Below are the code and all the weights of a small trained network. Each question names an input and a target symbol and asks about switching units off, where a switched-off unit gives its printed mean instead of its output.

import numpy as np


def w(rows, s, z=0):
    codes = np.array(rows[::2]) - 128.0
    scale = np.full(codes.shape[1], s)
    scale[-1] = z or s
    return codes * scale


def norm(h):
    return h / np.sqrt((h * h).mean(-1, keepdims=True) + 1e-5)


def f(y):
    return y / 2 * (1 + np.tanh(0.7978845608 * (y + 0.044715 * y**3)))


def softmax(a):
    e = np.exp(a - a.max(-1, keepdims=True))
    return e / e.sum(-1, keepdims=True)


def log_softmax(a):
    a = a - a.max(-1, keepdims=True)
    return a - np.log(np.exp(a).sum(-1, keepdims=True))


def net(x, mask):
    ids = ['γεμξτψω'.index(c) for c in x.split()]
    T = len(ids)
    res = E[ids] + P[:T]
    u = 0
    for l in range(2):
        q, k, v = (norm(res) @ M[l].T for M in (Q, K, V))
        z = softmax(np.where(np.tri(T) > 0, q @ k.T / 4**0.5, -1e9)) @ v
        res = res + np.where(mask[u], z, O[l][:, -1]) @ O[l][:, :-1]
        u += 1
        y = f(norm(res) @ A[l][:, :-1].T + A[l][:, -1])
        res = res + np.where(mask[u : u + 4], y, B[l][:, -1]) @ B[l][:, :-1]
        u += 4
    return log_softmax(norm(res)[-1] @ U[:, :-1].T + U[:, -1])


Q, K, V, O, A, B = {}, {}, {}, {}, {}, {}
E = w([
[107,128,100,186,160,101,204,101,151,64,66,133],'γ',
[122,143,177,193,210,179,209,34,191,150,123,103],'ε',
[70,192,92,160,69,26,179,64,178,253,177,122],'μ',
[152,132,129,121,80,70,187,162,132,142,175,213],'ξ',
[123,98,71,96,98,113,199,45,189,25,119,151],'τ',
[189,47,72,163,202,142,135,129,152,139,183,79],'ψ',
[158,67,113,128,47,103,153,93,133,53,190,145],'ω',
],0.021)
P = w([
[187,130,136,99,122,116,80,104,83,170,39,146],'0',
[96,139,119,167,164,89,80,47,137,103,199,193],'1',
[121,108,107,201,73,128,140,174,223,87,155,93],'2',
[203,109,113,83,154,134,213,126,51,198,108,62],'3',
[73,83,119,143,206,90,101,84,111,105,180,198],'4',
[76,56,176,128,89,154,154,181,205,102,98,91],'5',
[155,80,95,105,137,139,231,170,48,183,97,74],'6',
[42,100,124,124,201,82,108,101,111,113,180,199],'7',
[82,64,210,74,96,108,142,222,171,111,100,78],'8',
[150,105,96,67,131,143,250,188,64,179,124,84],'9',
[63,125,129,156,194,97,99,55,133,101,183,181],'10',
[163,110,251,83,92,35,87,190,165,143,96,47],'11',
],0.015)
Q[0] = w([
[49,90,181,151,173,109,2,121,203,123,215,173],'0.h1',
[201,119,137,154,167,118,220,113,75,156,192,163],'0.h1',
[181,96,89,88,27,173,142,135,92,158,123,67],'0.h1',
[153,152,145,139,81,210,152,186,159,177,78,40],'0.h1',
],0.019)
K[0] = w([
[251,79,170,193,126,235,6,46,101,81,105,91],'0.h1',
[139,143,188,125,139,132,137,214,123,242,172,228],'0.h1',
[51,88,106,57,71,88,127,158,120,159,238,69],'0.h1',
[38,144,141,161,180,123,179,184,120,173,195,52],'0.h1',
],0.016)
V[0] = w([
[149,197,65,132,168,191,138,168,135,83,55,160],'0.h1',
[47,122,110,149,101,166,168,48,92,134,152,67],'0.h1',
[25,142,119,110,100,40,104,78,188,255,96,94],'0.h1',
[123,120,169,109,155,92,94,166,170,118,58,12],'0.h1',
],0.013)
O[0] = w([
[144,137,139,14,113,74,134,99,112,191,106,134,3],'0.h1',
[133,58,179,106,180,82,74,129,163,94,168,134,117],'0.h1',
[69,2,122,122,105,114,111,86,167,79,133,76,120],'0.h1',
[160,129,88,93,92,128,154,135,177,96,101,228,63],'0.h1',
],0.0099,0.0067)
A[0] = w([
[159,117,179,95,105,152,165,140,132,102,102,5,146],'0.n1',
[188,139,201,120,111,176,35,253,120,135,85,84,9],'0.n2',
[112,134,115,39,119,154,122,99,114,158,127,116,2],'0.n3',
[100,142,119,115,188,108,133,57,52,115,192,166,125],'0.n4',
],0.023,0.0032)
B[0] = w([
[212,152,164,102,89,151,139,187,125,153,111,177,219],'0.n1',
[165,116,169,100,144,65,2,99,71,111,104,123,166],'0.n2',
[182,147,154,84,93,111,148,73,157,64,159,79,143],'0.n3',
[72,116,127,133,119,114,78,114,86,85,185,140,251],'0.n4',
],0.019,0.013)
Q[1] = w([
[72,110,143,192,70,90,51,69,53,92,230,121],'1.h1',
[179,95,237,74,5,182,214,101,58,40,18,90],'1.h1',
[97,210,210,172,31,122,119,148,209,124,170,26],'1.h1',
[35,161,215,28,118,78,241,168,157,100,95,79],'1.h1',
],0.014)
K[1] = w([
[141,154,102,99,40,153,51,9,87,109,138,69],'1.h1',
[107,199,252,116,111,86,161,195,77,60,136,186],'1.h1',
[98,85,189,206,30,155,146,104,112,68,144,68],'1.h1',
[87,130,127,62,123,87,231,146,140,93,194,61],'1.h1',
],0.017)
V[1] = w([
[91,8,87,82,114,149,184,116,106,195,52,70],'1.h1',
[187,200,129,134,201,173,224,66,131,27,143,144],'1.h1',
[63,149,88,152,170,167,125,142,146,147,210,223],'1.h1',
[145,84,125,126,173,174,80,91,125,200,116,194],'1.h1',
],0.013)
O[1] = w([
[218,85,180,144,138,141,17,197,53,90,128,119,9],'1.h1',
[2,98,103,103,150,77,108,133,101,194,85,114,124],'1.h1',
[188,90,103,126,25,162,91,67,161,85,101,156,55],'1.h1',
[128,238,131,103,93,113,109,90,181,141,96,233,128],'1.h1',
],0.0085,0.013)
A[1] = w([
[169,151,191,143,87,96,160,196,227,142,87,68,215],'1.n1',
[65,75,125,163,107,103,164,159,251,79,190,109,253],'1.n2',
[29,41,96,192,54,169,132,147,246,95,147,72,16],'1.n3',
[53,117,109,147,60,184,101,86,75,121,117,50,84],'1.n4',
],0.026,0.0032)
B[1] = w([
[94,112,89,199,143,154,148,119,94,81,183,177,212],'1.n1',
[172,125,167,153,97,156,185,140,129,166,95,90,251],'1.n2',
[81,82,192,131,116,47,64,128,162,251,92,111,226],'1.n3',
[185,155,56,97,177,164,136,140,140,75,125,151,164],'1.n4',
],0.026,0.029)
U = w([
[191,105,160,52,79,124,188,82,134,114,149,81,161],'γ',
[108,75,217,170,78,101,98,141,152,204,91,104,209],'ε',
[197,122,228,184,155,39,26,142,129,31,144,87,180],'μ',
[215,134,77,100,186,161,111,133,114,218,81,156,80],'ξ',
[48,74,126,106,211,64,157,132,51,133,123,45,2],'τ',
[33,102,153,147,106,88,95,41,254,87,206,225,147],'ψ',
[136,159,74,234,96,196,231,215,110,157,146,61,77],'ω',
],0.0058,0.0024)

Each question gives the input, a string of symbols that net reads in full, and the target symbol t.
The units are the heads (4 rows each of Q, K, V and O) and the neurons (one row each of A and B). Each row of codes is followed by its name. A weight is (code - 128) times the scale printed after its matrix; where a second scale follows, it is the last column's (O, A, B and U).
mask holds one flag per unit, layer by layer, with each layer's heads first. A switched-off unit (its flag False) gives its mean, the last column of its rows in O or B, instead of its output. The means were averaged over made-up inputs and are rounded, as every weight is.
A unit's drop is (log p(t) with every unit on - log p(t) with that unit switched off) / (log p(t) with every unit on - log p(t) with every unit switched off).
The circuit of an input: a set's keep is (log p(t) with only the set's units on - log p(t) with every unit switched off) / (log p(t) with every unit on - log p(t) with every unit switched off). Starting from all 10 units, units are removed one at a time, each time the one whose removal leaves the highest keep (on an exact tie, the one counted first), for as long as the keep stays at least 0.8.
units of the circuit, in order: the units of the circuit, biggest drop first
most important unit: the unit with the biggest drop
top k neurons: the k neurons with the biggest drops, biggest first
k most important neurons of layer l: the k neurons of layer l with the biggest drops, biggest first
input ψ ω γ τ, target γ: units of the circuit, in order => (0.h1 1.n3 1.n1)
input μ τ ξ ψ ξ ε γ ε, target μ: top 3 neurons => (0.n4 1.n3 1.n1)
input ψ μ ω ψ γ, target ψ: units of the circuit, in order => (0.h1 1.n2)
input γ ε ψ ψ ω ε τ ε, target γ: units of the circuit, in order => (0.h1 0.n3 1.n3)
input ξ ξ ε τ ψ ξ ω τ, target ξ: units of the circuit, in order => (1.n4 0.h1)
input ω τ ε ω ξ μ ξ τ ξ ψ ψ ω, target ψ: top neuron => (0.n2)
input τ ε μ ω ψ, target τ: 2 most important neurons of layer 0 => (0.n4 0.n3)
input ψ ε ε ψ, target ξ: units of the circuit, in order => (0.h1 1.n3 1.n1 1.n2)
input ψ ω μ μ ω ξ τ ξ ψ ψ ω ω, target μ: top 3 neurons => (0.n2 1.n2 1.n3)
input τ μ ω ω μ τ, target ω: units of the circuit, in order => (0.n1 1.n3)
input ξ ξ μ μ ξ ξ τ ε, target ξ: top 2 neurons => (1.n4 0.n4)
input μ γ μ, target ω: units of the circuit, in order => (0.h1 1.h1 1.n3)
input ψ ψ γ ω μ, target ψ: top 3 neurons => (1.n2 1.n3 0.n4)
input ξ ε ψ μ ω ε ψ ω ω ε γ, target ξ: 2 most important neurons of layer 1 => (1.n4 1.n3)
input μ ξ ξ ψ γ ε γ μ γ ε γ, target μ: most important unit => 1.h1
input ξ ω ψ γ ω γ μ ε, target ξ: units of the circuit, in order => (1.n4 0.h1 1.n1)
input μ τ ε ψ τ τ, target ψ: units of the circuit, in order => (0.n1 1.n1 1.n2 0.h1)
input ω ψ ψ ω ψ, target ω: top 2 neurons => (1.n3 0.n2)
input ε ω γ ξ ψ ω γ ψ γ, target ψ: top 3 neurons => (0.n4 1.n2 1.n1)
input ξ ω ξ ξ ψ ω τ ω, target ξ: top 2 neurons => (1.n4 1.n3)
input ξ γ ξ ω ξ ξ γ ξ, target ξ: most important unit => 1.n4
input ε ψ ω ω ψ μ ε ω μ, target ω: top 2 neurons => (1.n3 0.n2)
input ω ξ ε μ γ ξ ξ ξ, target ω: top 2 neurons => (1.n3 0.n1)
input γ ω τ ψ μ, target γ: top 3 neurons => (1.n3 1.n1 0.n3)
input ξ ψ ω ε ψ τ ω, target ω: top 2 neurons => (0.n1 1.n3)
input τ γ ξ ω τ γ, target ω: 2 most important neurons of layer 0 => (0.n4 0.n2)
input ψ ξ ε ψ ψ ε γ, target ω: most important unit => 0.n1
input ω ξ τ ξ τ μ ω ω, target ω: top 2 neurons => (0.n2 1.n3)
